Here is a tiny trained network, its code and every weight. The questions are about switching its units off for an input and a class, where a switched-off unit gives its printed mean instead of its output.

import numpy as np


def w(rows, s, z=0):
    codes = np.array(rows[::2]) - 128.0
    scale = np.full(codes.shape[1], s)
    scale[-1] = z or s
    return codes * scale


def norm(h):
    return h / np.sqrt((h * h).mean(-1, keepdims=True) + 1e-5)


def f(y):
    return np.maximum(y, 0)


def log_softmax(a):
    a = a - a.max(-1, keepdims=True)
    return a - np.log(np.exp(a).sum(-1, keepdims=True))


def net(x, mask):
    res = np.array(x, float).reshape(1, 3) / 4 @ E
    u = 0
    for l in range(2):
        y = f(norm(res) @ A[l][:, :-1].T + A[l][:, -1])
        res = res + np.where(mask[u : u + 16], y, B[l][:, -1]) @ B[l][:, :-1]
        u += 16
    return log_softmax(norm(res)[-1] @ U[:, :-1].T + U[:, -1])


A, B = {}, {}
E = w([
[182,102,164,132,40],'x0',
[75,184,205,61,162],'x1',
[177,252,91,85,121],'x2',
],0.002)
A[0] = w([
[94,108,121,206,91,224],'0.n0',
[135,145,137,63,84,121],'0.n1',
[70,119,36,128,209,155],'0.n2',
[113,160,163,105,164,111],'0.n3',
[227,118,113,132,29,106],'0.n4',
[127,166,140,65,45,75],'0.n5',
[129,173,148,120,66,63],'0.n6',
[68,93,140,121,106,134],'0.n7',
[141,101,104,137,105,95],'0.n8',
[90,85,188,152,164,171],'0.n9',
[143,130,156,134,94,128],'0.n10',
[138,176,155,56,161,153],'0.n11',
[160,135,22,71,78,122],'0.n12',
[158,70,36,94,115,180],'0.n13',
[99,97,253,99,73,252],'0.n14',
[141,165,99,53,178,251],'0.n15',
],0.0051,0.0013)
B[0] = w([
[170,215,251,146,106,214],'0.n0',
[128,59,169,246,131,183],'0.n1',
[104,83,155,97,24,246],'0.n2',
[195,96,86,172,57,187],'0.n3',
[79,161,167,65,165,252],'0.n4',
[151,126,202,141,150,198],'0.n5',
[97,92,243,118,160,175],'0.n6',
[140,221,138,136,142,184],'0.n7',
[164,128,205,142,161,165],'0.n8',
[130,231,134,214,160,221],'0.n9',
[99,97,118,68,87,161],'0.n10',
[121,55,87,146,72,227],'0.n11',
[135,199,160,146,135,226],'0.n12',
[80,78,225,47,139,219],'0.n13',
[56,211,18,40,145,247],'0.n14',
[161,161,35,118,119,251],'0.n15',
],0.0026,0.003)
A[1] = w([
[104,159,136,69,199,118],'1.n0',
[145,120,182,60,214,49],'1.n1',
[56,128,136,55,121,223],'1.n2',
[99,139,70,59,125,105],'1.n3',
[39,146,92,163,194,159],'1.n4',
[108,207,118,8,88,127],'1.n5',
[58,143,183,10,70,173],'1.n6',
[91,155,137,100,4,67],'1.n7',
[178,165,92,79,76,254],'1.n8',
[83,132,30,63,151,183],'1.n9',
[168,54,106,34,200,74],'1.n10',
[113,149,99,170,87,121],'1.n11',
[75,198,20,123,167,154],'1.n12',
[132,153,109,73,5,145],'1.n13',
[162,109,203,177,223,222],'1.n14',
[107,2,154,176,156,119],'1.n15',
],0.0041,0.0012)
B[1] = w([
[253,109,152,127,154,165],'1.n0',
[83,176,118,142,142,145],'1.n1',
[208,114,82,204,124,195],'1.n2',
[159,14,34,145,81,172],'1.n3',
[190,178,55,181,98,173],'1.n4',
[127,63,136,141,140,254],'1.n5',
[132,59,49,142,111,235],'1.n6',
[84,132,98,116,140,192],'1.n7',
[64,62,141,183,199,214],'1.n8',
[155,7,147,25,52,188],'1.n9',
[139,55,106,106,108,128],'1.n10',
[76,225,94,203,121,151],'1.n11',
[87,98,212,120,119,212],'1.n12',
[84,103,48,116,142,211],'1.n13',
[123,184,144,32,86,171],'1.n14',
[180,158,121,36,128,156],'1.n15',
],0.0027,0.0046)
U = w([
[97,13,2,117,99,219],'0',
[90,253,88,242,143,122],'1',
[152,116,254,51,70,157],'2',
[198,185,139,117,223,2],'3',
],0.0083,0.0039)

Each question gives the input, the list of numbers given to net, and the class t.
The units are the neurons (one row each of A and B). Each row of codes is followed by its name. A weight is (code - 128) times the scale printed after its matrix; where a second scale follows, it is the last column's (A, B and U).
mask holds one flag per neuron, layer by layer. A switched-off neuron (its flag False) gives its mean, the last column of its row in B, instead of its output. The means were averaged over made-up inputs and are rounded, as every weight is.
A unit's drop is (log p(t) with every unit on - log p(t) with that unit switched off) / (log p(t) with every unit on - log p(t) with every unit switched off).
The circuit of an input: a set's keep is (log p(t) with only the set's units on - log p(t) with every unit switched off) / (log p(t) with every unit on - log p(t) with every unit switched off). Starting from the 12 units with the biggest drops (on a tie, the unit counted first), units are removed one at a time, each time the one whose removal leaves the highest keep (on an exact tie, the one counted first), for as long as the keep stays at least 0.8.
circuit, biggest first: the units of the circuit, biggest drop first
most important unit: the unit with the biggest drop
top k neurons: the k neurons with the biggest drops, biggest first
drop when u is switched off: that unit's drop, to one decimal
input [-1,-1,-3], class 2: circuit, biggest first -> [0.n0 1.n13]
input [2,0,5], class 3: most important unit -> 0.n2
input [2,2,6], class 1: circuit, biggest first -> [1.n9 0.n1]
input [7,2,2], class 0: circuit, biggest first -> [0.n14 1.n6]
input [-4,-8,-2], class 2: top 2 neurons -> [0.n14 0.n0]
input [2,-1,-5], class 1: top 3 neurons -> [0.n9 0.n14 1.n9]
input [0,-1,-8], class 1: top 2 neurons -> [0.n9 0.n14]
input [-3,5,-7], class 1: top 3 neurons -> [0.n9 0.n7 1.n4]
input [0,-5,7], class 3: top 2 neurons -> [0.n12 0.n2]
input [1,4,-6], class 1: top 2 neurons -> [0.n9 0.n7]
input [-1,7,-4], class 0: top 2 neurons -> [0.n14 1.n9]
input [-7,1,-3], class 1: top 2 neurons -> [0.n9 0.n14]
input [0,-3,7], class 3: top 3 neurons -> [0.n2 0.n12 0.n14]
input [1,-1,-2], class 2: circuit, biggest first -> [0.n0]
input [-3,1,-2], class 1: top 3 neurons -> [0.n9 0.n14 0.n13]
input [-8,-2,-5], class 1: top 2 neurons -> [0.n9 1.n9]
input [8,2,0], class 0: top 2 neurons -> [0.n14 1.n6]
input [-1,8,-3], class 0: drop when 0.n14 is switched off -> 0.4
input [8,6,5], class 0: drop when 0.n14 is switched off -> 0.2
input [5,8,-1], class 0: drop when 0.n14 is switched off -> 0.4
